Below are the code and all the weights of a small trained network. Each question names an input and a class and asks about switching units off, where a switched-off unit gives its printed mean instead of its output.

import numpy as np


def w(rows, s, z=0):
    codes = np.array(rows[::2]) - 128.0
    scale = np.full(codes.shape[1], s)
    scale[-1] = z or s
    return codes * scale


def f(y):
    return np.maximum(y, 0)


def log_softmax(a):
    a = a - a.max(-1, keepdims=True)
    return a - np.log(np.exp(a).sum(-1, keepdims=True))


def net(x, mask):
    res = np.array(x, float).reshape(1, 2) / 4 @ E
    y = f(res @ A[0][:, :-1].T + A[0][:, -1])
    res = res + np.where(mask, y, B[0][:, -1]) @ B[0][:, :-1]
    return log_softmax(res[-1] @ U[:, :-1].T + U[:, -1])


A, B = {}, {}
E = w([
[60,211,96,165,147,4,140],'x0',
[204,123,100,49,195,76,176],'x1',
],0.015)
A[0] = w([
[70,172,133,224,90,201,53,146],'neuron 0',
[142,51,162,136,83,196,136,79],'neuron 1',
[104,179,124,177,121,62,145,75],'neuron 2',
[22,136,220,204,68,153,54,77],'neuron 3',
[158,140,184,84,99,165,100,95],'neuron 4',
[45,215,115,155,216,137,170,126],'neuron 5',
[188,124,62,77,222,112,168,99],'neuron 6',
[169,90,144,139,178,89,127,249],'neuron 7',
[106,136,137,129,131,163,188,238],'neuron 8',
[98,175,71,160,199,112,105,177],'neuron 9',
[83,124,68,157,49,219,113,58],'neuron 10',
[140,113,107,156,107,72,134,98],'neuron 11',
[134,107,103,80,76,163,132,148],'neuron 12',
[61,249,184,141,150,113,147,75],'neuron 13',
[205,44,222,91,96,181,126,75],'neuron 14',
[112,128,113,160,124,115,179,200],'neuron 15',
[158,110,79,87,203,110,207,97],'neuron 16',
[186,171,112,47,187,128,150,93],'neuron 17',
[142,99,157,154,151,157,155,212],'neuron 18',
],0.011,0.013)
B[0] = w([
[88,203,143,2,191,166,198,251],'neuron 0',
[131,86,100,171,158,59,87,202],'neuron 1',
[177,64,59,192,166,53,72,194],'neuron 2',
[74,175,134,90,224,128,201,244],'neuron 3',
[168,71,111,226,128,80,96,168],'neuron 4',
[204,106,103,173,100,85,63,208],'neuron 5',
[91,189,147,106,197,119,187,206],'neuron 6',
[120,198,78,38,68,203,92,217],'neuron 7',
[88,135,62,58,28,245,78,208],'neuron 8',
[160,90,77,142,70,117,106,208],'neuron 9',
[97,111,129,141,184,136,153,185],'neuron 10',
[158,59,153,166,144,46,138,150],'neuron 11',
[152,108,96,156,65,67,54,179],'neuron 12',
[151,112,77,181,143,29,99,197],'neuron 13',
[174,65,102,212,197,30,83,232],'neuron 14',
[120,136,73,144,60,174,102,186],'neuron 15',
[89,174,95,124,195,128,224,193],'neuron 16',
[144,123,162,98,201,126,206,190],'neuron 17',
[126,94,53,110,59,151,90,197],'neuron 18',
],0.0089,0.018)
U = w([
[121,142,131,95,206,142,191,100],'0',
[169,82,100,220,132,101,76,46],'1',
[130,135,106,66,7,198,83,253],'2',
[147,137,194,140,115,145,137,91],'3',
],0.017,0.0063)

Each question gives the input, the list of numbers given to net, and the class t.
The units are the neurons (one row each of A and B). Each row of codes is followed by its name. A weight is (code - 128) times the scale printed after its matrix; where a second scale follows, it is the last column's (A, B and U).
mask holds one flag per neuron, in row order. A switched-off neuron (its flag False) gives its mean, the last column of its row in B, instead of its output. The means were averaged over made-up inputs and are rounded, as every weight is.
A unit's drop is (log p(t) with every unit on - log p(t) with that unit switched off) / (log p(t) with every unit on - log p(t) with every unit switched off).
most important unit: the unit with the biggest drop
top k neurons: the k neurons with the biggest drops, biggest first
drop of u: that unit's drop, to one decimal
input [3,0], class 2: top 3 neurons : [neuron 14; neuron 1; neuron 4]
input [3,-1], class 2: most important unit : neuron 14
input [-1,-4], class 0: top 3 neurons : [neuron 3; neuron 7; neuron 0]
input [4,3], class 1: top 2 neurons : [neuron 0; neuron 3]
input [-6,-8], class 0: top 2 neurons : [neuron 0; neuron 3]
input [-4,0], class 1: top 3 neurons : [neuron 14; neuron 0; neuron 1]
input [-7,-6], class 1: top 3 neurons : [neuron 14; neuron 1; neuron 4]
input [-6,-7], class 0: top 2 neurons : [neuron 0; neuron 3]
input [7,6], class 1: top 3 neurons : [neuron 0; neuron 5; neuron 3]
input [-7,6], class 1: top 3 neurons : [neuron 14; neuron 0; neuron 3]
input [-2,3], class 2: top 2 neurons : [neuron 3; neuron 0]
input [4,1], class 1: drop of neuron 0 : 1.1
input [-2,0], class 2: drop of neuron 0 : 0.0
input [-3,3], class 2: drop of neuron 3 : 0.7
input [-6,1], class 1: top neuron : [neuron 14]
